Small tables with named rows and columns. After each table, cells are looked up by row and column.

Table rab
|  | nur | volide | sos | kur |
|---|---|---|---|---|
| mumo | 78 | 104 | 117 | 106 |
| zov | 172 | 29 | 2 | 157 |
| ganaf | 61 | 194 | 220 | 98 |
| fakef | 85 | 172 | 156 | 73 |
| sif | 135 | 3 | 32 | 175 |
| pemabek | 45 | 235 | 248 | 90 |
| kaz | 198 | 53 | 75 | 182 |
| dopu | 84 | 43 | 87 | 150 |

kaz, kur => 182
dopu, sos => 87
dopu, volide => 43
kaz, sos => 75
pemabek, kur => 90
kaz, volide => 53
mumo, nur => 78
fakef, nur => 85
mumo, sos => 117
Row with the largest volide: pemabek

ror:
        zarat  likefon  dabinim  buvo  kad  dogidom
pime      7.8      5.7      3.3   5.0  1.9      3.9
geb       2.6      8.8      4.7   4.4  2.8      4.8
fir       5.4      7.4      5.8   5.0  5.2      7.1
dafe      6.3      4.2      8.0   9.0  4.8      2.7
kapego    8.1      8.8      3.0   3.6  4.9      3.3

geb, dabinim: 4.7
geb, zarat: 2.6
kapego, dogidom: 3.3
dafe, likefon: 4.2
fir, zarat: 5.4
geb, dogidom: 4.8
dafe, dogidom: 2.7
kapego, zarat: 8.1
pime, zarat: 7.8
geb, buvo: 4.4
fir, dogidom: 7.1
geb, likefon: 8.8
kapego, dabinim: 3.0
dafe, kad: 4.8
pime, likefon: 5.7
fir, kad: 5.2

Table letu
         dokedi  kovi  fonebis  fak  pulo  vel
der         135   110      169  113   196  194
vebe        215   124      138  111   153   36
gami         99   142      129  178   173   43
zev         165   118      164  151   171  220
negi        205   165      139  238   140  179
fup         178   144      121  165   128   39
gep         255   143      130  193   198  153
rabasal     145   249      140  121   152  214
ganilo      201   145      170  218   159  120

zev, vel -> 220
fup, fak -> 165
der, fonebis -> 169
rabasal, pulo -> 152
rabasal, fonebis -> 140
zev, pulo -> 171
der, vel -> 194
negi, fonebis -> 139
zev, fak -> 151
vebe, vel -> 36
Row with the largest dokedi: gep

mezi =
columns: pozifuf, kaziv
zura: [71, 21]
gumefut: [174, 236]
povo: [196, 1]
bigu: [141, 58]
kepopif: [20, 97]
tiz: [123, 8]

kaziv of povo = 1
kaziv of gumefut = 236
pozifuf of bigu = 141
kaziv of kepopif = 97
kaziv of tiz = 8
kaziv of bigu = 58
pozifuf of gumefut = 174
kaziv of zura = 21
pozifuf of kepopif = 20
pozifuf of tiz = 123
pozifuf of zura = 71
pozifuf of povo = 196

zefo:
|  | lum | lelobok | ruz | goz | defusa | kobezo |
|---|---|---|---|---|---|---|
| vupomi | 87 | 115 | 177 | 92 | 151 | 172 |
| lodetu | 96 | 147 | 150 | 142 | 197 | 102 |
| gefod | 80 | 210 | 145 | 101 | 168 | 128 |
| dudef | 147 | 152 | 84 | 94 | 233 | 155 |
| zopuvem | 48 | 132 | 169 | 115 | 180 | 162 |
| kek | 18 | 164 | 80 | 157 | 80 | 158 |
| rusada | 141 | 76 | 117 | 138 | 126 | 110 |
| mevu | 87 | 161 | 129 | 120 | 140 | 84 |
| buv | 164 | 146 | 181 | 137 | 145 | 134 |
| minolu | 168 | 47 | 75 | 184 | 101 | 126 |
| mase | 19 | 184 | 132 | 121 | 166 | 50 |
| pesumi | 138 | 131 | 172 | 97 | 101 | 154 |
| dad | 149 | 98 | 200 | 65 | 122 | 194 |

buv, defusa -> 145
gefod, ruz -> 145
mase, goz -> 121
gefod, kobezo -> 128
mase, lelobok -> 184
zopuvem, ruz -> 169
gefod, lelobok -> 210
kek, ruz -> 80
kek, defusa -> 80
mevu, lum -> 87
buv, ruz -> 181
mevu, ruz -> 129
pesumi, ruz -> 172
Row with the largest lum: minolu

tol =
	rikupi	bof	gegov	neb	gesu
fufi	21	73	147	218	47
nef	114	102	14	56	60
dum	39	138	85	136	59
fel	58	79	146	198	44
ragik	72	117	29	23	97
vize	23	132	122	170	58
samufi	53	54	153	104	83
togoza	82	13	45	18	111
vepegap	114	71	16	54	67
doberek	63	84	86	12	105
mazi	30	54	88	205	55
gimasu	35	46	131	65	102

What is the rikupi of doberek in tol? 63
What is the neb of togoza in tol? 18
What is the gesu of ragik in tol? 97
What is the bof of vize in tol? 132
What is the gegov of mazi in tol? 88
What is the neb of dum in tol? 136
What is the neb of ragik in tol? 23
What is the gegov of vize in tol? 122
What is the gesu of doberek in tol? 105
What is the bof of samufi in tol? 54
What is the gesu of fel in tol? 44
What is the gegov of togoza in tol? 45
What is the neb of nef in tol? 56
What is the gesu of mazi in tol? 55

fif:
,limigep,nisas,zos,navid,dos,ziga,geki
lukuv,71.88,27.40,65.46,28.50,40.54,56.97,33.47
lasuk,41.16,51.46,24.91,60.24,45.31,60.23,58.29
nazemif,57.05,48.47,67.03,74.66,55.05,66.66,66.49
gug,48.04,62.56,45.72,42.96,59.52,45.80,50.62
vuvela,29.21,60.94,16.59,78.91,52.20,72.23,69.75
gog,55.97,39.97,59.69,38.75,46.71,72.51,38.97
kasovo,29.23,71.09,40.70,51.30,66.49,30.19,67.77
bik,80.16,32.87,76.63,35.62,40.90,63.60,33.39
lidarem,56.11,43.63,39.88,37.85,43.55,67.36,35.09
lin,66.66,66.59,34.85,50.78,53.02,36.90,50.68

lidarem, limigep => 56.11
gug, nisas => 62.56
lin, zos => 34.85
kasovo, limigep => 29.23
lin, navid => 50.78
nazemif, nisas => 48.47
gug, navid => 42.96
lasuk, geki => 58.29
vuvela, nisas => 60.94

nevire:
|  | tufub | betuk | gofi | kupavug | gemo |
|---|---|---|---|---|---|
| pev | 76.87 | 71.72 | 49.73 | 25.85 | 55.60 |
| ganodov | 76.84 | 70.01 | 44.65 | 23.21 | 48.51 |
| gukimu | 76.57 | 63.16 | 30.19 | 13.07 | 17.38 |
| dul | 77.73 | 73.86 | 58.32 | 27.88 | 63.71 |
| numufe | 75.66 | 61.74 | 27.64 | 12.57 | 11.96 |
| zosufu | 76.84 | 67.90 | 39.54 | 19.54 | 38.21 |
| ginu | 77.58 | 72.96 | 54.18 | 27.08 | 60.77 |
| bas | 77.02 | 65.62 | 34.15 | 15.51 | 26.81 |

What is the tufub of ginu in nevire? 77.58
What is the gofi of dul in nevire? 58.32
What is the tufub of pev in nevire? 76.87
What is the gofi of gukimu in nevire? 30.19
What is the tufub of bas in nevire? 77.02
What is the tufub of zosufu in nevire? 76.84
What is the kupavug of dul in nevire? 27.88
What is the betuk of bas in nevire? 65.62
What is the kupavug of pev in nevire? 25.85

bog =
cols = gukugum, meselom, gakupu, pog, dumum, lubine, lup, riz, mamotub
zovi: [-330, -1374, 1179, 1990, 7268, 2340, -4733, -2262, -3606]
bis: [-851, -3057, 1277, -3912, 2171, -2350, 1363, -4572, 3569]
zeg: [-1327, 169, -325, -5426, 4072, 2383, -781, -996, -1256]
luzedam: [-1759, -503, -1752, -1985, -5434, 61, -1231, -353, 6342]
zef: [-1295, -2864, -1525, 949, 634, 103, -2892, -1839, 1745]
zim: [1792, -1427, 585, -4765, -2651, -4389, -907, 1086, -942]
zotom: [1083, -3101, -935, 4401, 954, -2107, 796, -3218, -4599]
todil: [-4591, -838, 702, 42, -1877, -1314, -789, 795, -3470]
gen: [-2943, -430, 1852, -2786, -6121, 1160, -1882, -3144, -8624]
vusuri: [1780, -2409, 3939, -3781, 2431, -140, 1389, -2119, -4485]
kasit: [-3567, -4838, -2691, -1910, -1000, -8852, -1328, -3783, -6590]
pazodev: [-274, -30, -5348, 658, -4397, 3033, 469, -2325, 2695]
mutagos: [-3476, -368, 277, -2716, 2719, 919, -1258, -2071, 2340]

dumum of zef = 634
mamotub of mutagos = 2340
gukugum of zotom = 1083
meselom of bis = -3057
pog of todil = 42
riz of vusuri = -2119
lubine of zef = 103
gukugum of zovi = -330
dumum of todil = -1877
pog of mutagos = -2716
pog of pazodev = 658
mamotub of zotom = -4599
Which row has the largest gakupu? vusuri

